Below are the code and all the weights of a small trained network. Each question names an input and a class and asks about switching units off, where a switched-off unit gives its printed mean instead of its output.

import numpy as np


def w(rows, s, z=0):
    codes = np.array(rows[::2]) - 128.0
    scale = np.full(codes.shape[1], s)
    scale[-1] = z or s
    return codes * scale


def f(y):
    return np.maximum(y, 0)


def log_softmax(a):
    a = a - a.max(-1, keepdims=True)
    return a - np.log(np.exp(a).sum(-1, keepdims=True))


def net(x, mask):
    res = np.array(x, float).reshape(1, 8) / 4 @ E
    y = f(res @ A[0][:, :-1].T + A[0][:, -1])
    res = res + np.where(mask, y, B[0][:, -1]) @ B[0][:, :-1]
    return log_softmax(res[-1] @ U[:, :-1].T + U[:, -1])


A, B = {}, {}
E = w([
[131,123,125,130,123,121,126],'x0',
[166,126,60,33,233,22,55],'x1',
[111,154,111,138,154,147,135],'x2',
[84,11,211,214,224,181,44],'x3',
[136,113,132,129,123,120,132],'x4',
[193,213,81,232,114,73,48],'x5',
[226,46,41,123,144,254,109],'x6',
[140,104,147,115,100,108,114],'x7',
],0.0078)
A[0] = w([
[178,137,78,174,10,82,59,89],'N0',
[137,198,95,97,104,134,217,141],'N1',
[165,103,101,24,228,40,74,100],'N2',
[188,80,1,108,115,216,137,137],'N3',
[71,133,179,117,91,66,153,123],'N4',
[98,114,181,191,59,173,136,94],'N5',
[232,178,60,81,40,96,219,34],'N6',
[60,235,243,127,176,103,92,5],'N7',
[58,102,146,29,164,188,180,186],'N8',
[117,197,169,197,3,229,217,8],'N9',
[166,82,89,152,126,204,93,86],'N10',
[102,93,121,49,95,124,143,243],'N11',
[54,45,162,198,198,172,83,10],'N12',
[90,125,84,136,227,40,184,132],'N13',
[163,212,79,225,128,115,70,255],'N14',
[200,97,125,99,129,157,111,34],'N15',
[129,118,168,194,156,121,37,147],'N16',
[183,183,81,121,105,137,183,57],'N17',
],0.0093,0.0032)
B[0] = w([
[148,115,124,127,133,111,183,200],'N0',
[103,101,150,100,168,82,85,212],'N1',
[172,202,100,154,110,213,94,244],'N2',
[93,126,195,250,60,99,87,219],'N3',
[98,132,107,140,62,104,121,204],'N4',
[200,192,153,101,161,178,63,206],'N5',
[125,76,135,89,183,104,43,240],'N6',
[52,107,166,167,123,167,119,215],'N7',
[166,103,109,162,137,137,254,219],'N8',
[159,185,106,116,142,176,95,252],'N9',
[88,98,131,159,102,87,84,188],'N10',
[155,109,155,134,145,118,180,192],'N11',
[96,151,132,76,197,116,133,221],'N12',
[125,183,122,155,97,154,112,195],'N13',
[147,89,93,152,104,107,252,238],'N14',
[136,108,151,151,80,146,86,158],'N15',
[163,37,87,131,193,91,130,200],'N16',
[102,64,97,44,175,126,137,185],'N17',
],0.0091,0.012)
U = w([
[109,70,108,66,220,120,90,74],'0',
[206,208,88,130,112,214,95,57],'1',
[178,86,105,134,104,131,254,135],'2',
[15,116,156,168,17,125,88,99],'3',
[154,125,131,124,128,127,146,254],'4',
],0.0095,0.0087)

Each question gives the input, the list of numbers given to net, and the class t.
The units are the neurons (one row each of A and B). Each row of codes is followed by its name. A weight is (code - 128) times the scale printed after its matrix; where a second scale follows, it is the last column's (A, B and U).
mask holds one flag per neuron, in row order. A switched-off neuron (its flag False) gives its mean, the last column of its row in B, instead of its output. The means were averaged over made-up inputs and are rounded, as every weight is.
A unit's drop is (log p(t) with every unit on - log p(t) with that unit switched off) / (log p(t) with every unit on - log p(t) with every unit switched off).
The circuit of an input: a set's keep is (log p(t) with only the set's units on - log p(t) with every unit switched off) / (log p(t) with every unit on - log p(t) with every unit switched off). Starting from the 12 units with the biggest drops (on a tie, the unit counted first), units are removed one at a time, each time the one whose removal leaves the highest keep (on an exact tie, the one counted first), for as long as the keep stays at least 0.8.
units of the circuit, in order: the units of the circuit, biggest drop first
most important unit: the unit with the biggest drop
k most important neurons: the k neurons with the biggest drops, biggest first
drop of u: that unit's drop, to one decimal
input [2,5,8,-8,1,3,-6,-8], class 0: most important unit -> N6
input [-1,0,-5,8,0,7,-6,-1], class 0: 4 most important neurons -> [N16 N12 N8 N3]
input [-8,-6,0,-2,3,-6,8,-2], class 3: 4 most important neurons -> [N3 N10 N2 N14]
input [-7,-5,-6,8,-7,6,-5,-4], class 0: 2 most important neurons -> [N16 N12]
input [-8,-8,-8,-1,3,2,-8,1], class 1: 3 most important neurons -> [N9 N5 N3]
input [-2,-5,-3,0,-3,-3,-5,-5], class 1: units of the circuit, in order -> [N9 N5]
input [1,-2,3,4,4,-7,-5,1], class 2: 2 most important neurons -> [N8 N6]
input [0,-4,3,4,-2,3,5,6], class 3: 2 most important neurons -> [N10 N3]
input [4,6,4,5,7,0,6,0], class 1: 2 most important neurons -> [N2 N7]
input [-7,8,0,-7,1,-6,6,-6], class 1: 2 most important neurons -> [N2 N3]
input [8,0,1,-5,-7,2,-8,-2], class 3: 2 most important neurons -> [N7 N4]
input [-7,2,8,5,7,8,-3,-6], class 2: 2 most important neurons -> [N14 N6]
input [-8,7,7,-2,5,8,-2,-6], class 2: 2 most important neurons -> [N14 N9]
input [-4,5,-6,-3,2,6,7,0], class 3: units of the circuit, in order -> [N3]
input [-3,1,3,-8,-2,0,7,4], class 0: 2 most important neurons -> [N6 N17]
input [6,6,5,2,-2,-7,-3,3], class 2: 2 most important neurons -> [N8 N9]
input [-7,-6,2,7,1,1,8,7], class 3: 2 most important neurons -> [N3 N10]
input [-4,0,-3,-8,1,-6,8,4], class 0: 3 most important neurons -> [N6 N17 N1]
input [4,1,-2,-6,-6,3,-4,-7], class 0: units of the circuit, in order -> [N6 N1]
input [5,-7,-7,-4,-1,-6,-4,8], class 1: units of the circuit, in order -> [N9]
input [3,1,7,4,1,-3,8,-1], class 3: drop of N3 -> 0.5
input [-1,3,6,1,4,-7,6,-3], class 2: drop of N17 -> 0.0
input [-6,4,8,-6,7,7,6,-2], class 4: drop of N9 -> -0.1
input [4,4,3,2,0,5,-6,-7], class 3: drop of N10 -> -0.3
